Below is a small trained network, with its code and all its weights. Each question gives an input and a class and asks what happens when units are switched off, that is, made to give their printed mean instead of their output.

import numpy as np


def w(rows, s, z=0):
    codes = np.array(rows[::2]) - 128.0
    scale = np.full(codes.shape[1], s)
    scale[-1] = z or s
    return codes * scale


def norm(h):
    return h / np.sqrt((h * h).mean(-1, keepdims=True) + 1e-5)


def f(y):
    return np.maximum(y, 0)


def log_softmax(a):
    a = a - a.max(-1, keepdims=True)
    return a - np.log(np.exp(a).sum(-1, keepdims=True))


def net(x, mask):
    res = np.array(x, float).reshape(1, 8) / 4 @ E
    u = 0
    for l in range(3):
        y = f(norm(res) @ A[l][:, :-1].T + A[l][:, -1])
        res = res + np.where(mask[u : u + 10], y, B[l][:, -1]) @ B[l][:, :-1]
        u += 10
    return log_softmax(norm(res)[-1] @ U[:, :-1].T + U[:, -1])


A, B = {}, {}
E = w([
[142,137,147,116,128,131,146,111,121,122],'x0',
[145,181,125,148,125,175,2,86,78,140],'x1',
[127,114,44,158,118,147,178,125,49,123],'x2',
[96,211,55,101,178,63,118,127,145,65],'x3',
[135,132,131,128,132,131,135,123,128,128],'x4',
[138,135,141,120,121,132,140,113,125,123],'x5',
[128,133,118,134,123,134,125,133,139,126],'x6',
[127,125,122,139,134,124,125,130,132,127],'x7',
],0.0021)
A[0] = w([
[111,163,87,97,130,71,158,128,158,86,105],'0.n0',
[143,135,141,81,183,139,114,127,187,87,172],'0.n1',
[4,122,97,159,153,138,104,133,177,99,160],'0.n2',
[102,75,153,141,132,144,211,176,167,173,199],'0.n3',
[115,193,103,145,163,108,158,137,114,119,144],'0.n4',
[94,133,148,124,157,99,161,164,118,63,113],'0.n5',
[136,142,125,127,161,109,72,106,101,106,56],'0.n6',
[70,127,113,106,166,104,204,159,182,113,115],'0.n7',
[155,77,147,142,94,97,181,100,151,147,170],'0.n8',
[105,223,79,92,193,103,96,98,118,108,7],'0.n9',
],0.0032,0.0014)
B[0] = w([
[160,61,59,65,134,80,23,68,173,197,203],'0.n0',
[146,120,174,183,77,54,106,151,94,172,193],'0.n1',
[182,138,190,83,122,149,202,119,116,133,190],'0.n2',
[14,250,137,152,158,132,115,122,104,32,255],'0.n3',
[123,16,128,81,134,149,177,210,104,95,195],'0.n4',
[176,72,116,122,92,145,80,130,128,124,178],'0.n5',
[97,125,140,148,117,200,160,138,157,147,175],'0.n6',
[251,175,135,78,131,115,87,80,62,171,221],'0.n7',
[93,178,69,122,157,176,102,175,141,118,211],'0.n8',
[49,164,169,183,129,156,211,192,129,88,220],'0.n9',
],0.0025,0.0027)
A[1] = w([
[142,89,89,192,159,170,122,171,56,220,143],'1.n0',
[149,220,34,114,151,134,80,96,55,179,238],'1.n1',
[200,103,201,119,142,159,42,112,163,236,2],'1.n2',
[145,83,140,92,126,101,96,119,203,147,97],'1.n3',
[184,83,79,177,57,128,119,78,91,159,42],'1.n4',
[111,77,4,82,153,222,149,112,94,116,202],'1.n5',
[184,142,123,96,124,93,91,190,202,81,150],'1.n6',
[103,154,178,73,147,119,116,171,195,99,103],'1.n7',
[76,235,91,176,171,161,179,197,39,95,94],'1.n8',
[122,60,186,89,82,123,219,118,112,231,183],'1.n9',
],0.0024,0.00083)
B[1] = w([
[180,166,198,92,95,82,141,81,127,128,196],'1.n0',
[162,85,178,180,112,139,206,180,123,131,223],'1.n1',
[103,81,2,107,133,154,137,89,174,120,196],'1.n2',
[165,138,88,124,131,72,151,47,68,170,154],'1.n3',
[179,133,253,122,117,91,105,253,100,204,158],'1.n4',
[151,72,93,144,132,99,154,92,52,76,227],'1.n5',
[138,139,127,124,128,100,156,117,46,174,176],'1.n6',
[113,175,237,158,179,152,89,188,146,151,184],'1.n7',
[74,103,152,114,58,166,93,35,204,156,253],'1.n8',
[116,160,94,200,148,79,96,136,156,83,161],'1.n9',
],0.0027,0.0032)
A[2] = w([
[88,215,219,172,163,126,103,238,175,85,2],'2.n0',
[14,80,85,156,81,159,196,122,112,70,7],'2.n1',
[154,54,73,83,142,177,44,66,216,141,17],'2.n2',
[166,134,173,131,165,134,211,106,34,93,188],'2.n3',
[26,140,130,229,95,223,116,94,55,66,252],'2.n4',
[93,143,209,139,56,160,84,57,183,145,203],'2.n5',
[216,132,141,99,135,103,62,140,122,150,81],'2.n6',
[3,169,147,189,139,104,138,101,106,98,228],'2.n7',
[89,171,220,146,163,158,64,139,202,183,106],'2.n8',
[153,168,170,97,165,53,42,207,139,149,105],'2.n9',
],0.0028,0.0009)
B[2] = w([
[169,30,150,170,87,174,92,255,140,53,184],'2.n0',
[73,226,133,163,162,125,126,79,111,138,194],'2.n1',
[138,138,16,48,240,169,90,44,169,140,154],'2.n2',
[105,107,98,147,117,156,57,184,158,117,193],'2.n3',
[121,178,169,113,143,51,167,88,182,172,253],'2.n4',
[186,47,51,112,184,118,117,160,93,108,223],'2.n5',
[58,152,170,113,170,100,218,95,179,163,161],'2.n6',
[83,158,158,184,68,209,122,127,111,104,193],'2.n7',
[98,115,71,76,101,171,102,201,123,68,211],'2.n8',
[126,186,193,139,109,131,146,82,177,157,178],'2.n9',
],0.0033,0.0046)
U = w([
[96,122,189,140,104,206,60,245,190,36,254],'0',
[31,238,144,217,91,141,191,31,104,115,249],'1',
[174,216,195,47,183,19,153,111,196,194,105],'2',
[157,66,2,95,153,47,192,151,37,50,63],'3',
[186,68,22,47,221,187,37,95,167,155,13],'4',
[231,65,188,194,71,138,116,96,50,212,14],'5',
],0.0079,0.00088)

Each question gives the input, the list of numbers given to net, and the class t.
The units are the neurons (one row each of A and B). Each row of codes is followed by its name. A weight is (code - 128) times the scale printed after its matrix; where a second scale follows, it is the last column's (A, B and U).
mask holds one flag per neuron, layer by layer. A switched-off neuron (its flag False) gives its mean, the last column of its row in B, instead of its output. The means were averaged over made-up inputs and are rounded, as every weight is.
A unit's drop is (log p(t) with every unit on - log p(t) with that unit switched off) / (log p(t) with every unit on - log p(t) with every unit switched off).
The circuit of an input: a set's keep is (log p(t) with only the set's units on - log p(t) with every unit switched off) / (log p(t) with every unit on - log p(t) with every unit switched off). Starting from the 12 units with the biggest drops (on a tie, the unit counted first), units are removed one at a time, each time the one whose removal leaves the highest keep (on an exact tie, the one counted first), for as long as the keep stays at least 0.8.
circuit, biggest first: the units of the circuit, biggest drop first
unit that matters most: the unit with the biggest drop
top k neurons: the k neurons with the biggest drops, biggest first
top k neurons in layer l: the k neurons of layer l with the biggest drops, biggest first
drop of u: that unit's drop, to one decimal
input [-5,3,7,-1,-6,6,7,5], class 5: circuit, biggest first => 0.n3, 1.n4
input [-2,8,-6,-1,-2,3,8,-1], class 4: circuit, biggest first => 1.n2, 2.n2
input [6,8,7,0,-8,5,-5,0], class 5: circuit, biggest first => 0.n3, 1.n1
input [-2,-8,1,-6,3,-5,4,0], class 1: top 2 neurons => 0.n3, 2.n1
input [-2,7,0,-4,2,-2,8,-7], class 4: circuit, biggest first => 1.n2, 2.n2
input [1,1,0,-8,8,-3,8,-1], class 4: unit that matters most => 0.n9
input [1,1,-8,-3,-8,-1,2,-4], class 4: top 3 neurons => 1.n2, 0.n9, 0.n3
input [-4,-8,-1,8,5,0,2,7], class 2: top 2 neurons => 2.n5, 0.n7
input [8,-3,1,3,-8,8,-1,-2], class 3: top 2 neurons in layer 1 => 1.n7, 1.n0
input [1,-3,0,-7,-7,5,-5,-6], class 0: top 3 neurons in layer 2 => 2.n0, 2.n5, 2.n8
input [-1,0,3,-7,-8,-8,-4,1], class 1: top 3 neurons => 0.n3, 0.n7, 0.n0
input [3,5,-3,-1,8,-4,3,-6], class 4: top 2 neurons => 0.n3, 1.n2
input [-1,7,0,5,2,3,5,4], class 0: top 2 neurons in layer 1 => 1.n5, 1.n2
input [5,1,-1,2,-6,2,-4,-4], class 0: top neuron => 0.n9
input [5,-6,0,-3,6,3,5,0], class 0: top 3 neurons in layer 1 => 1.n5, 1.n2, 1.n7
input [8,-8,8,-5,5,-1,-1,-6], class 1: drop of 0.n3 => 0.2
input [4,6,4,-1,0,-1,-5,3], class 5: drop of 0.n3 => 0.4
input [2,3,-8,-7,-8,-5,1,-4], class 4: drop of 1.n2 => 0.3
